Below is a small trained network, with its code and all its weights. Each question gives an input and a target symbol and asks what happens when units are switched off, that is, made to give their printed mean instead of their output.

import numpy as np


def w(rows, s, z=0):
    codes = np.array(rows[::2]) - 128.0
    scale = np.full(codes.shape[1], s)
    scale[-1] = z or s
    return codes * scale


def f(y):
    return np.maximum(y, 0)


def softmax(a):
    e = np.exp(a - a.max(-1, keepdims=True))
    return e / e.sum(-1, keepdims=True)


def log_softmax(a):
    a = a - a.max(-1, keepdims=True)
    return a - np.log(np.exp(a).sum(-1, keepdims=True))


def net(x, mask):
    ids = ['γζημξτφ'.index(c) for c in x.split()]
    T = len(ids)
    res = E[ids] + P[:T]
    u = 0
    for l in range(2):
        r = res
        for j in range(2):
            rows = slice(3 * j, 3 * j + 3)
            q, k, v = (r @ M[l][rows].T for M in (Q, K, V))
            z = softmax(np.where(np.tri(T) > 0, q @ k.T / 3**0.5, -1e9)) @ v
            o = O[l][rows]
            res = res + np.where(mask[u + j], z, o[:, -1]) @ o[:, :-1]
        u += 2
        y = f(res @ A[l][:, :-1].T + A[l][:, -1])
        res = res + np.where(mask[u : u + 8], y, B[l][:, -1]) @ B[l][:, :-1]
        u += 8
    return log_softmax(res[-1] @ U[:, :-1].T + U[:, -1])


Q, K, V, O, A, B = {}, {}, {}, {}, {}, {}
E = w([
[140,133,105],'γ',
[156,121,166],'ζ',
[170,83,113],'η',
[197,57,166],'μ',
[156,51,76],'ξ',
[120,180,253],'τ',
[74,226,69],'φ',
],0.013)
P = w([
[95,114,153],'0',
[176,171,115],'1',
[76,80,146],'2',
[119,137,126],'3',
[203,196,101],'4',
[61,56,128],'5',
[118,136,138],'6',
[227,217,93],'7',
[44,47,121],'8',
[110,150,149],'9',
[255,238,94],'10',
[18,59,133],'11',
[102,178,159],'12',
[187,189,140],'13',
],0.0094)
Q[0] = w([
[36,134,161],'L0H1',
[185,113,106],'L0H1',
[65,194,98],'L0H1',
[252,129,86],'L0H2',
[172,63,144],'L0H2',
[101,150,49],'L0H2',
],0.013)
K[0] = w([
[41,74,136],'L0H1',
[254,196,129],'L0H1',
[62,128,98],'L0H1',
[253,136,86],'L0H2',
[176,97,198],'L0H2',
[96,219,71],'L0H2',
],0.0088)
V[0] = w([
[81,30,217],'L0H1',
[117,2,199],'L0H1',
[43,41,52],'L0H1',
[101,205,52],'L0H2',
[127,156,153],'L0H2',
[131,206,200],'L0H2',
],0.0058)
O[0] = w([
[83,153,180,77],'L0H1',
[23,201,54,170],'L0H1',
[41,205,175,124],'L0H1',
[125,107,131,73],'L0H2',
[135,64,162,83],'L0H2',
[84,147,3,8],'L0H2',
],0.0055,0.0017)
A[0] = w([
[21,197,142,15],'L0N1',
[143,81,193,49],'L0N2',
[159,212,144,200],'L0N3',
[57,183,104,252],'L0N4',
[162,134,27,28],'L0N5',
[61,2,149,121],'L0N6',
[11,89,187,104],'L0N7',
[59,77,71,172],'L0N8',
],0.0075,0.0023)
B[0] = w([
[149,172,139,177],'L0N1',
[2,205,159,151],'L0N2',
[166,189,115,205],'L0N3',
[112,85,93,209],'L0N4',
[121,52,84,191],'L0N5',
[88,187,87,254],'L0N6',
[134,112,162,210],'L0N7',
[86,152,241,222],'L0N8',
],0.0081,0.0033)
Q[1] = w([
[103,54,126],'L1H1',
[225,170,78],'L1H1',
[245,160,112],'L1H1',
[15,161,195],'L1H2',
[155,140,218],'L1H2',
[59,57,125],'L1H2',
],0.011)
K[1] = w([
[220,214,127],'L1H1',
[39,134,187],'L1H1',
[34,147,128],'L1H1',
[255,151,140],'L1H2',
[117,117,229],'L1H2',
[146,89,143],'L1H2',
],0.0096)
V[1] = w([
[166,83,157],'L1H1',
[61,46,68],'L1H1',
[145,193,70],'L1H1',
[174,132,153],'L1H2',
[114,55,151],'L1H2',
[105,91,6],'L1H2',
],0.014)
O[1] = w([
[149,96,242,155],'L1H1',
[35,55,80,250],'L1H1',
[75,252,96,68],'L1H1',
[181,137,183,117],'L1H2',
[105,37,207,156],'L1H2',
[49,145,143,187],'L1H2',
],0.011,0.0014)
A[1] = w([
[124,203,158,185],'L1N1',
[180,147,101,150],'L1N2',
[189,135,99,253],'L1N3',
[167,93,110,131],'L1N4',
[69,195,174,116],'L1N5',
[183,127,249,7],'L1N6',
[89,132,112,45],'L1N7',
[117,108,182,17],'L1N8',
],0.013,0.0018)
B[1] = w([
[190,33,28,225],'L1N1',
[82,253,110,185],'L1N2',
[51,173,144,212],'L1N3',
[181,100,128,212],'L1N4',
[124,34,102,255],'L1N5',
[122,234,146,232],'L1N6',
[85,211,239,163],'L1N7',
[130,155,232,177],'L1N8',
],0.0075,0.0071)
U = w([
[192,66,81,193],'γ',
[196,223,123,3],'ζ',
[107,175,180,115],'η',
[167,175,249,76],'μ',
[1,151,214,214],'ξ',
[39,232,55,11],'τ',
[68,165,120,214],'φ',
],0.0074,0.0037)

Each question gives the input, a string of symbols that net reads in full, and the target symbol t.
The units are the heads (3 rows each of Q, K, V and O) and the neurons (one row each of A and B). Each row of codes is followed by its name. A weight is (code - 128) times the scale printed after its matrix; where a second scale follows, it is the last column's (O, A, B and U).
mask holds one flag per unit, layer by layer, with each layer's heads first. A switched-off unit (its flag False) gives its mean, the last column of its rows in O or B, instead of its output. The means were averaged over made-up inputs and are rounded, as every weight is.
A unit's drop is (log p(t) with every unit on - log p(t) with that unit switched off) / (log p(t) with every unit on - log p(t) with every unit switched off).
The circuit of an input: a set's keep is (log p(t) with only the set's units on - log p(t) with every unit switched off) / (log p(t) with every unit on - log p(t) with every unit switched off). Starting from the 12 units with the biggest drops (on a tie, the unit counted first), units are removed one at a time, each time the one whose removal leaves the highest keep (on an exact tie, the one counted first), for as long as the keep stays at least 0.8.
units of the circuit, in order: the units of the circuit, biggest drop first
k most important neurons: the k neurons with the biggest drops, biggest first
top k neurons in layer l: the k neurons of layer l with the biggest drops, biggest first
which heads matter: for each layer, one digit per head in row order, 1 if its drop is at least 0.15 and else 0, layers parted by /
input ζ η ξ ξ φ ζ γ μ τ, target μ: units of the circuit, in order => (L1H1, L1H2)
input μ ξ γ η ξ ζ μ φ ξ γ μ φ μ γ, target τ: units of the circuit, in order => (L1H1, L0H1)
input ζ φ ζ ξ ξ φ, target ξ: top 2 neurons in layer 0 => (L0N5, L0N8)
input τ φ ξ η η ξ ξ ζ, target γ: 2 most important neurons => (L0N8, L0N6)
input γ γ τ φ ζ γ, target ζ: units of the circuit, in order => (L1H1, L1H2)
input ξ ζ ξ γ φ ξ φ τ, target τ: top 3 neurons in layer 1 => (L1N2, L1N3, L1N8)
input ξ μ ζ, target μ: 2 most important neurons => (L0N6, L1N8)
input ζ τ γ μ ζ τ φ ξ ξ, target ξ: which heads matter => 11 / 00
input μ ξ γ ξ ζ μ ξ ξ ξ ξ μ μ, target μ: which heads matter => 10 / 10
input φ γ ξ μ ξ ζ ξ γ ξ ξ γ φ, target γ: which heads matter => 00 / 10
input ζ μ φ ξ μ, target τ: units of the circuit, in order => (L1H1)
input γ φ φ ξ ζ τ, target ζ: 3 most important neurons => (L1N6, L1N1, L0N3)
input γ τ ξ ξ ξ ξ ξ ξ φ, target ξ: units of the circuit, in order => (L0N5, L0H1, L1H2, L1N7)
input γ ζ ζ φ ζ μ γ μ ξ μ μ, target γ: units of the circuit, in order => (L1H1, L0N8, L0H1)
input ξ ζ ξ η ξ ξ ξ ξ ξ γ ξ μ ξ ζ, target γ: units of the circuit, in order => (L1H1, L0N8)
input γ ξ γ τ ξ, target ζ: which heads matter => 00 / 10
input ζ ξ ξ μ ξ γ τ ξ φ ξ ξ φ γ τ, target τ: which heads matter => 00 / 11
input ξ η ξ ξ ξ γ τ γ ξ η τ ζ, target τ: top 3 neurons in layer 1 => (L1N2, L1N3, L1N4)
input φ μ ξ, target μ: top neuron in layer 0 => (L0N8)
input γ τ γ μ γ γ ξ ζ φ ξ μ η, target μ: units of the circuit, in order => (L1H1)
